Small tables with named rows and columns. After each table, cells are looked up by row and column.

Table suru
        fod  zedo  noku  vageza
res      29    48    25      31
vom      38    48    37      33
sipu     35    47    38      31
zedi     27    48    37      33
tesi     30    47    27      29
pafike   36    35    34      33
bapi     36    41    36      33
siz      32    47    26      30
podif    31    48    37      32
lik      25    75    42      33
mim      41    47    26      30
mib      34    35    34      31
diz      43    62    10      34

What is the zedo of podif in suru?
48
What is the zedo of pafike in suru?
35
What is the fod of zedi in suru?
27
What is the zedo of siz in suru?
47
What is the noku of res in suru?
25
What is the vageza of podif in suru?
32
What is the fod of mim in suru?
41
What is the vageza of mim in suru?
30
What is the zedo of lik in suru?
75
What is the fod of diz in suru?
43

rober =
cols = buza, ros, dag, lan, gugag, bitom, fofu, bokotob
tak: [4482, 7275, 4091, 4939, 7667, 3302, 7015, 5890]
lor: [6906, 4043, 4223, 5632, 6140, 4136, 5266, 2323]
zef: [4340, 6837, 6712, 5619, 4749, 6781, 5478, 8572]

What is the ros of zef in rober? 6837
What is the bokotob of zef in rober? 8572
What is the lan of zef in rober? 5619
What is the dag of zef in rober? 6712
What is the bitom of lor in rober? 4136
What is the lan of lor in rober? 5632
What is the buza of zef in rober? 4340
What is the bitom of zef in rober? 6781
What is the bokotob of lor in rober? 2323
What is the gugag of tak in rober? 7667
What is the dag of tak in rober? 4091
What is the lan of tak in rober? 4939
What is the buza of lor in rober? 6906
What is the dag of lor in rober? 4223
What is the buza of tak in rober? 4482
What is the ros of tak in rober? 7275
What is the fofu of zef in rober? 5478
What is the fofu of lor in rober? 5266

Table runika
cols = tez, tosa, vev, did, kam, rel, lop
zat: [109, 121, 125, 93, 29, 83, 151]
rim: [127, 115, 118, 124, 102, 117, 127]
pilofo: [136, 106, 107, 158, 183, 146, 90]
pum: [59, 106, 113, 81, 37, 16, 89]
komodob: [89, 96, 100, 137, 162, 78, 51]
mafaka: [175, 118, 117, 165, 174, 193, 140]
piz: [115, 109, 112, 129, 120, 107, 105]
monegu: [156, 128, 129, 122, 69, 153, 183]
rumuku: [91, 110, 114, 105, 73, 70, 108]
rad: [66, 101, 105, 105, 88, 36, 75]
botevip: [159, 119, 120, 146, 135, 171, 145]
ropido: [154, 113, 113, 158, 169, 166, 121]

did of rim = 124
tosa of mafaka = 118
tosa of pilofo = 106
kam of pum = 37
lop of piz = 105
tez of mafaka = 175
rel of rumuku = 70
did of monegu = 122
lop of botevip = 145
lop of zat = 151
kam of monegu = 69
rel of rim = 117
kam of komodob = 162
rel of komodob = 78
did of zat = 93
tosa of ropido = 113
Which row has the largest tosa? monegu

foforus
         datot   kugep   moga   bazog   befam  tapilud
teredof  0.543  -0.311  0.524  -0.783  -0.205    0.264
munus    0.563  -0.323  0.564  -0.798  -0.199    0.256
gapur    0.551  -0.323  0.510  -0.757  -0.195    0.252
rogemoz  0.554  -0.304  0.557  -0.793  -0.201    0.254
fusave   0.498  -0.312  0.514  -0.763  -0.191    0.264
ludor    0.503  -0.308  0.530  -0.787  -0.192    0.262
poge     0.493  -0.315  0.560  -0.768  -0.193    0.268
mita     0.545  -0.302  0.534  -0.784  -0.207    0.284
num      0.473  -0.338  0.540  -0.731  -0.201    0.248

What is the tapilud of ludor in foforus? 0.262
What is the moga of poge in foforus? 0.560
What is the moga of fusave in foforus? 0.514
What is the tapilud of fusave in foforus? 0.264
What is the moga of rogemoz in foforus? 0.557
What is the datot of poge in foforus? 0.493
What is the kugep of ludor in foforus? -0.308
What is the kugep of teredof in foforus? -0.311
What is the datot of num in foforus? 0.473
What is the datot of fusave in foforus? 0.498
What is the kugep of num in foforus? -0.338
What is the kugep of poge in foforus? -0.315

les
         porot  lud  difiz  sem  lubi  veturaz
gider       14  -13    -18  -21    -5       19
sisisog     -2   38    -44  -37    28      -10
pido         3   17     -3  -63   -20      -41
ludo       -18   56    -56  -62    -3      -37
ferosi       1  -41     30  -25    -8        8

What is the sem of ludo in les? -62
What is the lud of sisisog in les? 38
What is the difiz of ferosi in les? 30
What is the difiz of gider in les? -18
What is the difiz of sisisog in les? -44
What is the porot of sisisog in les? -2
What is the porot of ferosi in les? 1
What is the lud of gider in les? -13
What is the porot of ludo in les? -18
What is the sem of sisisog in les? -37
What is the lud of pido in les? 17
What is the porot of gider in les? 14
What is the lud of ferosi in les? -41
What is the veturaz of ferosi in les? 8
Row with the largest lud: ludo

zep
columns: kedumig, ziv, nebuv, nakor, vem, sas, gotu
bir: [22, -69, -88, 26, 13, 21, 44]
roseti: [-12, 30, -15, 13, 18, -39, -9]
vivik: [22, 7, 10, 3, -45, -41, 9]
ruma: [-10, -2, -50, 39, -25, 52, 31]
biboz: [32, 20, 36, 42, 11, -39, 63]
beb: [-66, 18, -25, -19, 3, -30, 21]
tas: [-40, -18, 3, -22, -5, -90, -12]
duz: [-25, -45, 79, -24, -22, -19, -18]

kedumig of roseti = -12
kedumig of beb = -66
nebuv of beb = -25
vem of ruma = -25
kedumig of tas = -40
nebuv of ruma = -50
sas of vivik = -41
ziv of ruma = -2
Which row has the largest gotu? biboz

Table nisegip
,moruro,tati
dapad,163,193
tufevu,197,199
kem,132,111
magib,163,8
nalimit,141,150
lof,92,248
rame,176,184

tati of magib = 8
moruro of nalimit = 141
tati of lof = 248
moruro of kem = 132
tati of nalimit = 150
moruro of dapad = 163
tati of rame = 184
tati of kem = 111
moruro of lof = 92
moruro of rame = 176
tati of tufevu = 199
moruro of tufevu = 197

lonur
|  | tanin | pep |
|---|---|---|
| pog | 59 | 246 |
| naru | 97 | 243 |
| mezakos | 165 | 38 |
| vip | 222 | 151 |
| vamav | 133 | 178 |

What is the pep of mezakos in lonur? 38
What is the pep of naru in lonur? 243
What is the tanin of mezakos in lonur? 165
What is the tanin of pog in lonur? 59
What is the pep of pog in lonur? 246
What is the tanin of vamav in lonur? 133
What is the tanin of naru in lonur? 97
What is the pep of vip in lonur? 151
What is the pep of vamav in lonur? 178
What is the tanin of vip in lonur? 222
Row with the largest pep: pog

Table padoro
|  | zez | laz | kisodu | rizod | kolim | dol | minad |
|---|---|---|---|---|---|---|---|
| zes | 97 | 98 | 53 | 91 | 65 | 86 | 96 |
| vur | 105 | 96 | 64 | 120 | 45 | 104 | 97 |
| tusel | 94 | 108 | 97 | 101 | 210 | 100 | 90 |
| kimebo | 108 | 108 | 103 | 101 | 11 | 105 | 110 |

tusel, laz: 108
tusel, dol: 100
vur, zez: 105
kimebo, minad: 110
zes, minad: 96
vur, dol: 104
vur, laz: 96
tusel, zez: 94
kimebo, rizod: 101
vur, minad: 97
tusel, kisodu: 97
kimebo, laz: 108
tusel, minad: 90
zes, rizod: 91
kimebo, zez: 108
Row with the largest kisodu: kimebo

